Each row was made from one walk, in order. Every step used is in the known rows, and no mark comes twice. Write each row's walk.
Each row is shifted at random along 7 fixed directions that mean nothing.
Known rows
A-J-B-K-L: [ 183  188 -123 -205  -64  306  119  272 -100 -134  -70  -89    2   87
   87  106 -115  -79 -131  168  156 -120  127  -79  298  211   30 -129
 -206 -126 -111  220   -9 -115   38  -80   89   54   35   49  -64  302
 -124  398 -122  -98 -172 -129   86  129   89  100   92   40  -59   43]
J-F-T-E: [  73   77   -7  184  -53  146   31  -89  -51 -107   89 -258  -80  148
 -354  220   58   99 -323  -69   62  -21    4 -297  269  161 -208   23
 -103   21  152 -191   13  178  147  -27  -17   32  244 -151 -125  259
  -47   71   16 -133 -158  -31   21  -33 -131 -292   65  142    4 -152]
K-V-L-A-Q-S-E-J-F-U: [ -43  330  -46 -328 -147  673   27  288  -93  190   71 -194  -83  147
 -258  197 -135  101 -292  205  145   14 -140   83   94  118 -230   21
   37 -115   27   46  165 -156  -36 -214  275  391  154   51 -123  267
 -181  384 -168   42  -47 -266  -90  359 -116 -182  229  -98 -119  185]
F-U-V-T-J-B-K-L-A-Q: [  26   83 -189  -42 -182  205  473  339  380  -62  597  -24   65  175
 -500  126 -134  -97 -238   55  202  221  158 -245  202  284 -236 -161
 -379  137  333   27  166  -97  279   68  269    0  396 -173  227  -42
   89 -187   76  -33 -241  -71  108   20  335    9 -455  208  -24   -1]
E-J-F-V-A: [ 130   83 -239   42 -166   61  211  143  165 -188   76 -173  -97 -102
 -314   25  -48    0 -288 -304 -112   19    0 -227  448  297 -137  -85
  166  160 -140 -116  -17   14   48   46  -27  -83  241   15 -219  304
  -20 -170  -90  145 -322 -101  -14   24 -281 -188 -123  234   28  -25]
J-F-U-V-T: [  69  103  -36  -66  -54  350  323   88  109  165  277  -80   64  -69
 -243   64   -6  -16 -217   84  -11  109  -36 -295  132  211 -176  -98
  -53   74  170  133  101   62  169  -42   74   91  148  -64   21   15
   -5   98 -145   59 -254 -108 -167  180  -13 -168   97   62   25  105]
F-T-J-B-K: [  57  109  -36   22 -155   30   87  118  111 -233  235  -68   31  154
 -523  149 -171 -168 -205  103  125  -56  150  -24   90  243 -102  -14
 -397   57   30  141  225 -133   11    8   53  -77  289  -93  137  246
 -195   98  -86 -102 -336  181   24  -15  150  -60  -86  206  197  108]
S-J-F-U-V-A-Q: [  46  178  -26 -365   34  311  221  266 -123   76  298    9   43   12
 -250  -86 -127 -136 -217  185   80  256 -122 -212 -110   55 -136   26
  -22  117 -145  175  249  -56  -50  -25 -104   12  198  -33  -23   84
 -189  203 -254  -18 -302   53 -221  293 -116   71  115  -98  138  352]
S-Q-K-L-A: [ 144  191    9   44 -135  438  155  178   45  -87  241 -136 -244  134
 -291   -5 -172  138 -103  152  -52   76   -3 -293  124  365   11 -190
   29 -158  140  107 -178 -119  184 -114  361   79  154  -82   70  138
   49   36    4  368 -193  145 -105  -64   21 -212  348   23  -91  -21]
L-U-V-A-S: [  -4  124 -186  -65 -136  235  172  363 -106 -238  183  -18  -61  149
 -268   10 -397   34 -294  285   41  -55  412   79  -47  290   -5   43
 -223  -57   90  224  -83 -149 -317 -132  122  106  215  185 -212  342
 -178  155  -72   28 -345   25  -26  115 -100  -28   89   66   31  191]
F-V-A-S: [ 114   70  -94  130  -43  241  436  238  210   90  388   64  -49  -33
 -447    7 -174  -38 -120   98   15  272  167 -255    1  313  -79 -327
  118   65   36  375 -114 -127  117   25  435   14  183   43   95  -41
  163   36   62  292 -263   98  -15    9   -9 -126  125  124  -37   96]
A-Q-S-E-B: [ 271   64  -69  -17 -192  230   59  323 -134   59  170  -39 -104 -115
 -274  -14  -98   55  -90    7  -30  184 -209 -358  196  175 -102 -186
  178  250  -73  -73    2  -18  220  -24  224   62  152    2  -77  118
   24   34 -105  242 -326 -145   46   87  -12  -99  162 -177   45  190]
L-V-F-T-E-Q-K-J-B: [ -11  412 -110 -116 -127  547   23  359  306  154   91 -100  -62   58
 -294  -28  -51 -146 -211  134   26  103 -145  -86  205  199  -38  -98
  176    4  138  105  232 -194   95   33  281  369   21   31   45  229
   16 -136 -153  291 -277 -258  -17   -4  -59 -137  179  -36  -51  139]
S-Q-K-J-F-V-L: [ 104  248 -196  -88 -187  329  111  119  -11  232  -78 -284 -107   62
    8   80  191 -238 -272   11  -90  -62 -135 -206  276   15  -81 -146
  244   74 -132    2  215   96  150  -96   40   51  125  -92 -168   96
 -277  123 -458 -271 -357 -102 -114  152  -85   49   97  -45   -3  185]
S-Q-K-J-B: [ 202  209  -97  121 -189   91   66  149   60 -128  156 -208 -166   45
 -324  -92  -58  -58 -167  -69 -218   16  -55 -357  411  421  -52  -99
   -4  -26   70 -192 -116  -61  340   11   53  -72  177  -50  -11  208
   78 -117 -109  231 -322   50   16  -67  -56  -43  107   77   -8 -180]
L-A-S-E-Q-K-V-T-J: [  54  105 -245   79 -331  334  361  494  233   67  325  -97  -77  113
 -285  -17 -112 -109 -153  327  -60  272   22 -275  155  302 -135 -323
  192  218  148   79  161 -202  190  -31  423   12  305 -172   -4  -30
   21  -20  -84  198 -389  -27  125 -176  237   33 -131   69 -105  272]
E-B-K-L-U-V-T-J: [ 242  -22 -177  -66 -268  539  158  224   -8 -199   68 -222  -27   25
 -142   57 -198  103 -143   29  313   49   49 -226  510  304   64  -92
  -19   56  191  193  -25   34  145   71  265   62   16   19 -224  293
  -13   74  151  158 -131 -174   11  145  -43 -149  148  151  148   61]
B-K-L-U-V-F: [ 159  203 -166 -105  -86  426  275  200  190 -104  166   40  -72  -57
 -177  -79 -283    4 -126  204   96   31   71 -138  194  334   78  -98
    4   39  193  233  -71 -112   48   84  329  185    3  197   11  212
  107  -21   -3  352 -347 -119  -67   46   53 -158  204   55  115   19]
L-U-V-A-S-J-B-K: [  21  186 -176  -88 -125  334  375  289  128  -96  319  -56  134   -6
 -311  -94 -460 -125  -94  302  166  204  176   40   13  350  -79 -147
 -190  153  244  434  -18 -310   37  -32  278   11   -4   37   68   80
  114   33   20  274 -367  -58   63   88  116   69   87  -27    3   58]
B-J-F-U-V-S-E-Q-K-L: [ 208  323 -168 -203   -2  554  349  310  189  170  281  -11   41 -179
 -291 -157   -4  -63 -102  163  -72   68 -104  104    4  275 -159 -110
  152   18   69  271   54 -223  -33 -122  392  301   86  -53  230   59
  -22  165 -142   70 -470 -221 -208   42  224  -75   78 -170 -218  303]
U-V-A-S-J-F: [ -20  211  -87  -79  -15  181  202  219  -14 -250  353 -115  -10   85
 -506  -64 -250  -37 -248  160  -56   85  156   19  -55  314 -197   12
 -262  -15  189  141   40 -245 -155  -48  -31   27  281  -37   44  230
 -165   77   -9  106 -328  109  -91    9  -31   51   40   71   98  131]
U-V-T-E-Q-S-J-B: [ 103  256 -218 -120 -203  447  124  374  -13  135   88 -143  -77  -33
 -173 -110  -87 -228  -31  411   66  235  -89  -86   30  205 -149 -171
   91  153  169  383  228  -71  -62   -2    7  148  117 -223  -35   73
 -160  109 -246   -4 -519 -235  -54   55  194  161  138 -223 -105  343]
B-J-F-V-S-Q: [ 293   55  -57   -2  -39  281  305  -25  -44   16  243 -183    3  -17
 -435   -8 -153  -63  -47   10   69  102   37  -53  -99  162 -201  -41
   22  -33    1  333   45 -131  -10  -39  185   -5  173  -76  128  132
  -14  201 -125    6 -357   90 -164  105  143 -137  127  -27   91  134]
T-J-B-K: [  21  286  -32  -33 -115  229   28  187  145 -245  112  -33    8  -30
 -337   37 -166 -167  -94  139    1  -48   43    2  221  343    1 -164
 -194    8  143   94   16 -247   87   52  146   83   54   83  163  307
   13  130  -77  162 -279   13   27  -19   11  -50  137   27  118   74]
S-J-B-K-L-V-F-T-E: [ 282  193 -235  -13 -231  298  130  203  212 -269   11 -204 -108  143
 -232   37 -148  -57 -145  145  277   58   73 -180  262  317   43 -115
   74   18   63  230  104 -184 -132  -31  236  -12  159   66  -36  364
   78  -27  -13  292 -272   32  100  -12  101 -181   98  185   21  -69]
S-J-B-K-L-V-T-E: [ -87  507  -87  -67 -269  552  -52   93  218 -191    5 -344   -2  144
 -239  140  -52   76 -260  165  195   79  -30   47  501  280  -91 -122
 -196   56  405   -8   84 -251   77  -50  255  331  -11   42  -56  321
   83   -9 -128   57   15 -353  189   86   68 -171  121  -34   -4 -145]
T-J-F-U-V-S-E-B: [ 172  261  -52 -128 -116  488  163  267   49   99  311  -79   84   -6
 -494   17  -79  -83 -160   81   68   65   25   23   60  275 -259 -168
   55  -27  202  124   90  -28  -53  -94  219  169  206   -2  190  253
  -66  202   33   94 -338  -71 -208  123   32 -171  195  -50   48  347]
F-U-V-L-A-S-E-Q-K-J-B: [  61  367 -281 -265 -205  491  159  604  187   79  152   -2   47  -48
  -65 -133  -96 -135 -236  210 -220   46  -87   10  184  311   62 -171
  227  171  -91   53  223 -290  -79 -284  267  218   51  145 -133  172
  -55   55 -331  170 -310 -307  -34  156  -46   38   73 -128 -156  361]
T-J-F-U-V: [ -45  266  155 -224   83  544   69  154 -104  120  211   -4   -8   84
 -342   51  -63 -126 -201  275  114    8   31   27 -147  188 -188  -61
 -123 -320  164  296  126  -73  -96  -80   91  237  106    2  223  287
 -206  479  -76    9 -219   96 -369  181 -121  -64  381  -45   20  304]
Q-K-L-V-S: [ 248  111 -153   41 -233  361  242  173  -26 -254  261 -170 -122   14
 -396    0 -230  215  -85  150  120  -33  212 -183  163  414   99   -2
   39 -157  180  239 -148 -173   91  -94  375   29  169   49   -5  280
   20  108    6  362 -193  158  -51  -19   95 -285  158   38   71   -7]
B-J-F-U-V-L: [ 127  151 -134 -252  -20  301  151  131    1 -138   14  -73   66 -145
  -25   39   13  -77 -264  -12  -83  -88  -26   -3  184  201  -41   56
   14  159  -62   76  128  -68 -195  -92   29  201   65  188 -148  266
 -161  156 -325 -123 -333 -203 -138  262 -112 -121   69  -43  -27  169]
J-B-K-L-U-V: [ 184  143 -235  -23 -188  265  346  239  174 -160  212   15  -38 -115
 -122  -94 -250  -73 -148   96   58   23  149 -195  313  416   -5 -181
 -107   66  195  160  -81  -53  141   -8  218  -27   36  124    5  202
  176  -48  -50  202 -414 -158   23   -7  163  -64  -48   87  -48 -140]
A-Q-S-E: [ 283  -47    4  139  -95  123  167  156 -218  -86  330  -63 -172   69
 -558  -11 -269  219  -23  139   85  154  -10 -366  -31  327 -145  -52
  -62  -64   85   32 -153 -115  174  -13  292  -71  274  -61  116  128
   93  152  127  388 -231  235  -47   -4   51 -196  274   -7   61  -48]
K-V-L-A-S-E: [-158  446  -77  -58 -217  503  205  357  258  141  190  -18  -86  183
 -202  220 -140  -71 -328  371  -84   90  181  122  125  267 -190 -366
 -105   88  300   54   66 -188  -66 -191  498  425  210  198   -9   86
    2  146 -156  -22 -219 -270  153   77  192  -58  121  -22 -214  132]
T-J-F-B-K-L-U: [  17  355   14 -177  -75  637   33   29   75  -17   55 -126   32 -179
 -136   69   40  -41 -204  -40  128  105 -177 -119  343  190   25 -140
  129  -36  168   80   23  -69  280  -21  285  263 -225  112  -35  380
  132  199 -120  164   21 -192  -35  119 -222 -211  286  -89  141   46]
L-K-J-F-U-V-A-Q: [ -31  232   12 -210   64  473  403  307  170  248  432   24  -34   80
 -323   39 -155  -49 -252  154  120  240   14 -231   55  228 -187  -88
 -101 -148  173  124   78  -70  132   43  224  207  117   -8  124   61
  135   46   23  228 -160  -44 -165  225  -80   -6   91   64  -82   84]
T-E-J-B-K: [ 128   81 -114  -19 -110  149  134   51 -147  -67   37 -241   51  232
 -242  137 -298 -122  -88  152  339   14   27 -116  118  106 -159  -55
 -241  190   93  190  204   39  113  166  -28  -81  178 -323  -45  127
 -210  234   11 -245 -369 -115   10   14  222   46  -33   66   69   15]
E-B-J-F-V-L-A-S-Q: [  72  188 -142 -220 -153  448 -172  216 -125 -266 -102 -392   42  108
 -159  151 -132   45 -374 -185  -67 -211   15  244  174    3  -50   66
  -66   93 -170  -13  173 -294 -339 -322   64  277   71  179 -372  481
 -370  165 -309 -213  -76 -321    2  293 -258 -156   94  -62  104  288]
U-V-S-E-Q: [ 302    8 -116   48 -111  325  272  172 -142  148  166 -158  -52   16
 -282   14 -292   60 -100  159   98   67   51 -188  123  238 -115 -163
  -40  128  129  173   -5  108  115  -45  148   18  213 -117  -71   44
  -61  138  127  -12 -407 -161  -60   96  172  -67  257  -41    4  152]
T-E-B-J-F-U-V: [ 249   83 -137 -262  -11  393   19  271 -158 -157  -16  -30   29  -38
  -10  -94  -35 -114 -165   60   75   -2  -46  -63   13  148  -23   -3
  194   -1 -214  184  138  -56 -397  -35  -35  123   57  100 -168  427
 -154  342 -217  -51 -422 -126 -247  150 -162  -78  149  -83  -60  318]
U-V-F-T-E-J-B: [ 206  149 -352 -110 -152  121  -70  326   17 -208 -352 -202 -101   39
   96  108   10 -169 -352  -13  -39 -179   52 -137  557  259   41  -33
  222  151 -126  -58  139   79 -241  -72 -180   90  195  100 -495  514
 -155    9 -180  -37 -458 -342   52  161 -293    1   43   36 -106  165]
J-F-U-V-T-E-B-K: [ 186  -21 -220  -25  -92  468  164  154   24   60   10 -259   89  103
  -86  143  -76    9 -164   75  294  -89   25 -188  185  111  -41 -145
  -29   26   83  218   27   76  -28    5  107   83   83 -127 -141  151
  -86  244   78  -90 -282 -200  -89  160  -50 -166  153  111  -43  123]
B-K-V-F: [  87  211 -181 -100 -175  147  146  144  113    1   47  -45  -58  129
 -110   91 -199 -257 -250  308   50  -71   86 -151  134   93   37  -90
 -116  176 -101  120  200  -28    9  147    8   69  235   80 -127  133
 -238  151 -280 -190 -505  -83   45   47  169   52  -38  101  207  156]
F-T-J-B-K-V-A-S: [  19  217  -81 -156 -107  358  175  204  106 -114  264  -38  128   62
 -352   84 -213 -213 -242  286  161  148    3 -156  213  269   63  -61
  -63   95  -56  365  247 -211  131   68  177  -25  105   26  -70  131
  -26  249  -71   39 -165   18   53  155  -19  -20   60  127  235  169]
F-U-V-L-A-J-B: [  40  180  -97 -336  -76  353  200  317   -1 -186  307   -6  162   89
 -215   15 -238   51 -240   64    8   69  120 -108  148  334  -74   32
 -150   63    8   96  155 -152  -83 -176  127   97  112  174  -64  268
  -58   52 -195  179 -109 -108  -89  257  -75 -194   99   -7   44  132]
E-J-F-U-V-S-Q-K-L: [ 198  236 -173 -128  -29  400  189  143  -18   14  187 -265  -85  -20
 -390  -62   13  105 -247  -68  -56  -67  -64  -87  260  329 -151   68
   87  -61  136   74  -37   -9  169 -117  152  155  226 -188  -14  210
 -138   75  -43   59 -323 -118 -226  139  -12 -136   84  -23  -33  133]

Write each row's walk
[ 133  122 -200  -68  -27  317  312  256  224 -115  156   42   -6  -61
 -162  -47   59  -83 -114  159  -19  124   78  -75   27  339 -132 -117
  116   -7  124  206   14 -154 -292   20  218  190  158   68   68  222
  143  111 -153  142 -432  -37 -132   24   29 -126   15   43 -214  149] -> B-J-F-U-V-T-E
[ 108  140 -334 -197 -242  250  -94  349    2 -194 -117  -86   37  126
    5   51  -23  -65 -309  176   79 -156   88   -6  214   89  153   -6
  -14  244 -258   54  244  -21 -415  -64  -60  139  191   97 -402  374
 -328  178 -371 -304 -427 -212  -32  204  -85  -53  -27   12  140  451] -> F-U-V-T-E-B-K
[  50  354 -314 -205 -152  568  173  336  136 -156  -88  -93  -37    5
   47   -6 -246  -71 -182  172  225   33   55   24  476  364   36 -158
  106   57  179  230  -61  -46  -83   79  218  209  -68   83 -229  339
  109   40   24  121 -316 -417   29  125  -90  -42  125    0 -183   -8] -> T-E-J-B-K-L-U-V-A
[  76  274 -152 -217 -108  434    4  334  -35 -365  207  -48  -95   61
 -404  -45 -285  122  -29  181  195  107 -128  -27  114  312   23   71
  -35  -60   73  130   81 -360    0   51  214  162   88  -71   -4  386
   55  162  -11  340 -113 -105    3   14   24 -102   23  -98   71   69] -> T-E-J-B-K-L-A-Q-S
[ 158  192 -332   92 -372  325  190  221  347   38  -20 -225  -44  -13
 -174  108   -3  -44 -289 -266   36  -78   41   15  543  213 -181 -275
  101  185   42 -224  -17    7   59  -76  350  143   70  204 -135  297
   87 -167  -92   16 -300 -343  169   47  -50 -208 -100  216  -85 -113] -> S-E-B-K-J-F-V-L-U
[ -18  396 -260 -124 -209  418   67  333  419 -307   32 -147  -39 -243
 -192   -5  138   63 -308  -95 -159   33   15  113  374  382   87 -211
   48   41  142   33   16 -521 -124 -255  373  355  -27  313 -110  497
  202  -68 -266  389  -55 -206  207   61 -116 -112  -17   29   19  106] -> A-S-J-F-B-K-L-V-T
[ 300   39 -113 -148 -253  400  -34  202   33 -270   -3 -209  -53   71
 -224  136 -144   29 -245  -76  286  -53  -70 -241  407  158  164   17
   90  113 -133  135  236  -57   -8   31  173   44  128  104 -218  438
 -194    7  -11  177 -138  -54   14  144 -104 -253  113  211  345  188] -> E-B-K-L-V-F-T-J
[ -18  340   67 -196  -45  568 -258  141 -111  -75   45 -186  -31  182
 -376   46   43   30 -249   97   71  -47 -182   -6  150  109  -23  131
   17 -238  -66   21  217 -119  -73  -42   31  290   29  -55 -112  443
 -263  355 -150   42  -51   -9 -220   79 -309 -187  357  -28  153  230] -> Q-K-J-F-T-E-B
[ -60  280  -67  -79 -104  722  171  183  233   91   51 -268   72    3
  -55  363   72  -65 -218  110  183   45    7  -10  296  140   13 -326
  -27 -123  312  252   21 -207  233 -159  390  355  -83  -63  -60  210
   86  326   33   11  139 -276  161  137  -85  -27  146  -16 -107  143] -> V-T-J-F-B-K-L-A-S
[  50  249 -134 -272 -198  555   90  113  -24 -107  -66 -222   65  -18
 -124   42 -386   15 -172  112  232  -17  -48   10  442  276   31   24
  -87  164   97  232  122 -123  165   54  224  187 -135  174 -261  268
  -51  201 -103  138 -100 -342   21  311  -46 -188  250   55  183  -55] -> E-J-B-K-V-L-U
[  93   38 -239 -149  -62  394   92  280 -162 -231   82 -125  -70  117
 -151  -66  -90  112 -269   98  155   66  -34 -322  269  239   88  220
  241 -185  -79  -46    2  -40  -38  -10   53  -14   66   56 -355  414
   80  119  -33  267 -148   86 -119  131 -481 -155  184   20   22   24] -> L-U-V-A-Q-K-J-F-T-E
[ -79  410  -70 -251  -69  515  329  368  117  109  482   76  -30  -40
 -493 -163 -124  -23 -118  349   58  352   53   90  -43  255 -200  -62
  -64   73  383  266   66 -251  186  -47  482  383  101    0  234   21
   39   33 -176  207 -324  -76  -68   79  260   73   51 -335    4  306] -> A-Q-K-L-U-V-S-J
[ 161  211 -151 -256 -179  456   34  367 -187 -215   68 -192  -43  114
 -109  -97 -217  262 -245   51   53   49 -114 -246  355  254   51   44
  149   42 -201  -43   57 -186  -21 -108  227   44   74   60 -228  338
 -147    2 -133  279  -96 -105  -42   81 -168 -225  254  -11   76  132] -> S-E-Q-K-L-V-A-J
[  45  307 -157  -42 -128  154  127  235  250   74  329 -129  -56  154
 -623   25 -181 -170 -250  206  107   50   94   -2   35  226 -227   -4
 -293  -11   97   90   16 -282  174   41  204  204  306   29  198  106
  -79   40  -85   39 -372  -46  134   89  185   24 -127   36   12  -33] -> A-Q-S-J-B-K-V-F-U
[  22  269  -60 -131 -195  445   -3  258    4  -61   13 -120 -192  -13
  -57  139  -26   43 -161  239   91   93 -139  -21  253  147   45 -104
   -6    8  -14   47  -32 -231  160 -153  230  281   34    6 -123  261
   -4  217 -202   60 -124 -193  197  130  -13   81   88 -238 -123  113] -> B-K-L-A-Q-S-J
[ 130  205 -201 -139 -196  279   39  393  -37  -28  255  -73  -49   44
 -510  -23 -176  -40 -216   20    8   14   -8  -44  -65   86 -176  -75
   56  -17 -229   61  120 -197 -243 -109   97   29  281   59  -20  270
 -235   92 -209  113 -362   14 -142  112 -145 -144   63  -31  131  341] -> J-F-V-A-Q-S-E-B
[ 184  222 -209 -165  -75  299  215  267  -22   82   -1  -69  103 -141
   72   50  152   14 -273   26 -137  -12  -10 -128  390  276 -151 -121
  268   70  -48 -133  -42   18   30 -264  120  143   79  160 -147  320
  130  197 -245   36 -293 -300   24  217 -148  -97   87 -189 -183  187] -> A-J-F-U-V-S-E
[ 148   82  -44  -48 -132  359  291   26   80  -62  344 -152   14   -2
 -357   95  -82  -80 -177  -88  292  152  -11 -305   89  198 -108 -182
  -63  -26  210  197  192  -44  229   80  245  -63  120 -122  174  222
   30   50   21  104 -194  100  -80  -53  148 -139  -35  152  167  -31] -> T-J-F-B-K-L-V
[  20  238 -131   -5  -72  194  261  260  271  -32  580  -13 -118  -95
 -798 -213 -148   -8 -219  -16 -161  200  -24  -29 -105  387 -330   36
 -142   92  144   74    0 -148  -12   39   71  122  359 -136  269   97
 -110 -304  -24  225 -531   42 -151  -87   63 -140 -106  105  -10  112] -> E-Q-S-J-F-U-V-A
[  79  200 -118 -101  -34  500   90  403  286  -65  163 -104  -93  143
 -385  108  -17   64 -251  -59  200  104   20  -18  187  164 -120 -101
   41    7  195  104   18 -284  -45   48  618  511  150   92   86  230
   37 -163   94  256 -217 -222   78    4   26 -204   33  -23 -197   95] -> A-Q-K-L-V-F-T-E-B-J
